Here is a tiny trained network, its code and every weight. The questions are about switching its units off for an input and a class, where a switched-off unit gives its printed mean instead of its output.

import numpy as np


def w(rows, s, z=0):
    codes = np.array(rows[::2]) - 128.0
    scale = np.full(codes.shape[1], s)
    scale[-1] = z or s
    return codes * scale


def f(y):
    return y / 2 * (1 + np.tanh(0.7978845608 * (y + 0.044715 * y**3)))


def log_softmax(a):
    a = a - a.max(-1, keepdims=True)
    return a - np.log(np.exp(a).sum(-1, keepdims=True))


def net(x, mask):
    res = np.array(x, float).reshape(1, 8) / 4 @ E
    y = f(res @ A[0][:, :-1].T + A[0][:, -1])
    res = res + np.where(mask, y, B[0][:, -1]) @ B[0][:, :-1]
    return log_softmax(res[-1] @ U[:, :-1].T + U[:, -1])


A, B = {}, {}
E = w([
[156,125,35,158,138,172,108,29,110],'x0',
[163,168,171,129,150,197,150,109,236],'x1',
[143,173,138,149,28,81,33,140,184],'x2',
[125,110,157,139,119,109,109,86,77],'x3',
[194,51,144,236,125,105,102,235,115],'x4',
[57,96,69,98,140,177,193,119,116],'x5',
[140,209,80,214,25,140,244,163,92],'x6',
[169,92,3,72,92,80,153,112,196],'x7',
],0.0071)
A[0] = w([
[108,146,89,172,161,143,105,39,73,237],'neuron 0',
[208,138,129,237,77,103,192,236,111,221],'neuron 1',
[30,169,167,83,175,172,172,85,68,174],'neuron 2',
[162,175,134,166,119,171,93,72,203,235],'neuron 3',
[150,155,166,136,69,72,46,115,144,174],'neuron 4',
[98,69,158,58,253,164,96,122,164,140],'neuron 5',
[147,66,153,169,205,146,55,116,107,229],'neuron 6',
[58,192,123,167,122,159,204,154,97,252],'neuron 7',
[112,116,29,62,73,94,167,53,143,199],'neuron 8',
[133,111,179,79,132,52,35,160,111,200],'neuron 9',
[132,89,119,193,159,139,99,169,4,183],'neuron 10',
[144,183,188,165,71,111,69,155,219,186],'neuron 11',
[115,84,171,162,107,47,41,190,98,175],'neuron 12',
[117,105,115,39,221,147,131,105,157,196],'neuron 13',
],0.0069,0.0034)
B[0] = w([
[127,153,134,119,147,165,120,5,57,190],'neuron 0',
[134,102,88,254,53,129,174,222,149,254],'neuron 1',
[66,107,220,27,208,197,188,125,65,201],'neuron 2',
[239,199,138,125,106,185,110,89,157,199],'neuron 3',
[75,221,150,74,99,105,30,136,131,190],'neuron 4',
[231,49,166,86,249,72,175,157,191,211],'neuron 5',
[182,96,157,220,235,116,35,11,103,195],'neuron 6',
[83,103,166,137,83,182,212,181,99,214],'neuron 7',
[123,128,11,18,72,136,161,71,113,219],'neuron 8',
[93,151,148,73,164,24,67,143,142,196],'neuron 9',
[105,48,151,204,110,130,92,78,36,197],'neuron 10',
[151,214,218,126,62,158,50,243,229,216],'neuron 11',
[40,123,163,178,132,58,39,169,89,205],'neuron 12',
[192,60,124,21,205,76,189,121,164,203],'neuron 13',
],0.0062,0.0094)
U = w([
[142,95,73,211,68,138,235,187,138,247],'0',
[114,47,142,208,171,110,73,117,94,8],'1',
[66,175,145,106,110,38,60,167,145,119],'2',
[176,164,111,158,144,170,89,18,80,125],'3',
[215,67,134,84,215,85,159,119,202,125],'4',
[51,107,184,89,159,225,203,119,78,147],'5',
[188,205,154,149,97,221,103,154,212,60],'6',
[127,125,2,52,87,127,152,77,143,180],'7',
],0.0076,0.0015)

Each question gives the input, the list of numbers given to net, and the class t.
The units are the neurons (one row each of A and B). Each row of codes is followed by its name. A weight is (code - 128) times the scale printed after its matrix; where a second scale follows, it is the last column's (A, B and U).
mask holds one flag per neuron, in row order. A switched-off neuron (its flag False) gives its mean, the last column of its row in B, instead of its output. The means were averaged over made-up inputs and are rounded, as every weight is.
A unit's drop is (log p(t) with every unit on - log p(t) with that unit switched off) / (log p(t) with every unit on - log p(t) with every unit switched off).
The circuit of an input: a set's keep is (log p(t) with only the set's units on - log p(t) with every unit switched off) / (log p(t) with every unit on - log p(t) with every unit switched off). Starting from the 12 units with the biggest drops (on a tie, the unit counted first), units are removed one at a time, each time the one whose removal leaves the highest keep (on an exact tie, the one counted first), for as long as the keep stays at least 0.8.
units of the circuit, in order: the units of the circuit, biggest drop first
top k neurons: the k neurons with the biggest drops, biggest first
drop of u: that unit's drop, to one decimal
input [6,2,5,5,-2,5,-7,2], class 4: units of the circuit, in order -> (neuron 5)
input [0,-6,-8,-2,2,-3,1,7], class 7: top 2 neurons -> (neuron 8; neuron 7)
input [-1,2,-4,-2,8,5,0,-8], class 1: top 2 neurons -> (neuron 6; neuron 10)
input [8,7,8,-6,-5,5,-5,-1], class 4: top 4 neurons -> (neuron 13; neuron 5; neuron 1; neuron 7)
input [1,1,2,8,-1,4,4,3], class 7: top 2 neurons -> (neuron 8; neuron 1)
input [-3,2,-1,-8,1,-4,-4,-8], class 4: top 2 neurons -> (neuron 5; neuron 6)
input [-3,8,8,3,8,-5,-6,-3], class 2: top 3 neurons -> (neuron 12; neuron 9; neuron 4)
input [-5,8,1,-3,5,0,8,-8], class 0: top 2 neurons -> (neuron 1; neuron 7)
input [3,3,2,2,0,6,2,3], class 7: top 2 neurons -> (neuron 8; neuron 1)
input [-8,-3,-6,-2,-8,-4,-2,0], class 4: top 2 neurons -> (neuron 5; neuron 13)
input [6,-4,7,8,-5,3,0,0], class 7: top 3 neurons -> (neuron 8; neuron 6; neuron 10)
input [-7,5,-4,0,7,-5,4,-3], class 0: drop of neuron 1 -> 0.9
input [-7,2,-7,5,-2,0,3,7], class 7: drop of neuron 2 -> 0.0
input [7,-2,5,0,0,2,6,-5], class 0: drop of neuron 0 -> -0.1
input [-4,-7,-6,1,-4,3,-8,-2], class 4: drop of neuron 5 -> 0.3
